Below is a small trained network, with its code and all its weights. Each question gives an input and a class and asks what happens when units are switched off, that is, made to give their printed mean instead of their output.

import numpy as np


def w(rows, s, z=0):
    codes = np.array(rows[::2]) - 128.0
    scale = np.full(codes.shape[1], s)
    scale[-1] = z or s
    return codes * scale


def f(y):
    return np.maximum(y, 0)


def log_softmax(a):
    a = a - a.max(-1, keepdims=True)
    return a - np.log(np.exp(a).sum(-1, keepdims=True))


def net(x, mask):
    res = np.array(x, float).reshape(1, 6) / 4 @ E
    y = f(res @ A[0][:, :-1].T + A[0][:, -1])
    res = res + np.where(mask, y, B[0][:, -1]) @ B[0][:, :-1]
    return log_softmax(res[-1] @ U[:, :-1].T + U[:, -1])


A, B = {}, {}
E = w([
[88,111,117,120,124],'x0',
[208,31,168,80,135],'x1',
[93,207,174,24,144],'x2',
[148,138,132,134,129],'x3',
[159,163,2,88,203],'x4',
[82,109,187,164,246],'x5',
],0.0086)
A[0] = w([
[101,196,128,171,151,212],'N1',
[127,121,99,119,37,42],'N2',
[139,159,175,149,193,63],'N3',
[140,102,78,248,111,117],'N4',
[119,118,143,164,176,50],'N5',
[131,147,201,167,63,99],'N6',
[106,116,140,170,177,30],'N7',
[152,134,83,118,191,99],'N8',
[145,94,79,118,178,112],'N9',
[123,57,70,155,121,144],'N10',
[110,132,48,104,147,46],'N11',
[165,161,107,140,162,113],'N12',
[84,141,110,200,136,154],'N13',
[52,196,102,162,98,153],'N14',
[112,117,223,144,96,74],'N15',
[124,99,68,57,146,114],'N16',
[84,113,178,170,109,1],'N17',
[66,119,163,162,218,30],'N18',
[103,73,122,169,197,71],'N19',
[130,125,146,150,174,50],'N20',
[74,182,86,209,123,140],'N21',
[162,90,114,222,140,150],'N22',
[95,108,164,137,206,36],'N23',
],0.011,0.004)
B[0] = w([
[169,94,166,90,190,245],'N1',
[185,160,3,177,56,199],'N2',
[180,179,87,86,54,196],'N3',
[68,199,251,75,115,247],'N4',
[177,146,62,134,63,175],'N5',
[76,118,112,179,158,228],'N6',
[154,154,67,139,103,178],'N7',
[62,97,172,221,130,222],'N8',
[133,131,149,191,218,215],'N9',
[89,149,203,33,70,218],'N10',
[63,191,98,212,111,208],'N11',
[70,113,152,202,164,185],'N12',
[183,102,133,58,110,213],'N13',
[235,53,200,118,154,253],'N14',
[76,97,132,231,175,229],'N15',
[112,104,189,195,149,221],'N16',
[109,106,107,214,132,181],'N17',
[147,158,43,97,69,242],'N18',
[144,167,109,109,66,211],'N19',
[141,164,12,100,113,165],'N20',
[196,32,159,129,149,246],'N21',
[68,149,183,70,125,238],'N22',
[203,183,31,122,1,212],'N23',
],0.0052,0.0067)
U = w([
[196,136,17,141,32,35],'0',
[98,83,99,252,171,40],'1',
[158,88,124,113,136,254],'2',
[203,33,135,93,153,164],'3',
[138,97,110,106,123,227],'4',
[100,161,174,43,115,70],'5',
],0.011,0.0046)

Each question gives the input, the list of numbers given to net, and the class t.
The units are the neurons (one row each of A and B). Each row of codes is followed by its name. A weight is (code - 128) times the scale printed after its matrix; where a second scale follows, it is the last column's (A, B and U).
mask holds one flag per neuron, in row order. A switched-off neuron (its flag False) gives its mean, the last column of its row in B, instead of its output. The means were averaged over made-up inputs and are rounded, as every weight is.
A unit's drop is (log p(t) with every unit on - log p(t) with that unit switched off) / (log p(t) with every unit on - log p(t) with every unit switched off).
The circuit of an input: a set's keep is (log p(t) with only the set's units on - log p(t) with every unit switched off) / (log p(t) with every unit on - log p(t) with every unit switched off). Starting from the 12 units with the biggest drops (on a tie, the unit counted first), units are removed one at a time, each time the one whose removal leaves the highest keep (on an exact tie, the one counted first), for as long as the keep stays at least 0.8.
units of the circuit, in order: the units of the circuit, biggest drop first
most important unit: the unit with the biggest drop
k most important neurons: the k neurons with the biggest drops, biggest first
drop of u: that unit's drop, to one decimal
input [3,-4,-8,5,-2,5], class 5: most important unit : N4
input [7,4,-2,-3,-8,-6], class 1: units of the circuit, in order : [N15, N6]
input [-7,-4,0,6,-7,-4], class 1: units of the circuit, in order : [N6, N15]
input [2,3,4,8,8,6], class 1: units of the circuit, in order : [N8, N9]
input [-4,0,0,4,4,4], class 0: units of the circuit, in order : [N3, N4, N14]
input [-4,-1,-1,3,-6,7], class 0: units of the circuit, in order : [N23, N18, N3]
input [6,-8,4,0,-1,2], class 3: units of the circuit, in order : [N14, N21, N1]
input [1,-8,-3,8,-2,-7], class 3: 2 most important neurons : [N14, N21]
input [0,-2,-1,-3,8,8], class 0: units of the circuit, in order : [N23, N18]
input [4,-4,-5,-4,8,-1], class 1: 2 most important neurons : [N11, N8]
input [-5,7,6,-3,-7,-4], class 1: units of the circuit, in order : [N15, N6, N10]
input [4,-4,-2,4,3,5], class 0: 2 most important neurons : [N18, N23]
input [4,-8,-7,0,0,1], class 3: units of the circuit, in order : [N21, N14, N13]
input [8,-1,-7,-5,2,-5], class 2: units of the circuit, in order : [N4]
input [5,3,-7,-3,6,-4], class 5: 2 most important neurons : [N10, N4]
input [-1,-5,-6,-5,-8,8], class 0: drop of N23 : 0.3
input [1,-1,0,6,3,6], class 0: drop of N18 : 0.1
input [-1,6,-8,1,-4,6], class 5: drop of N22 : 0.3
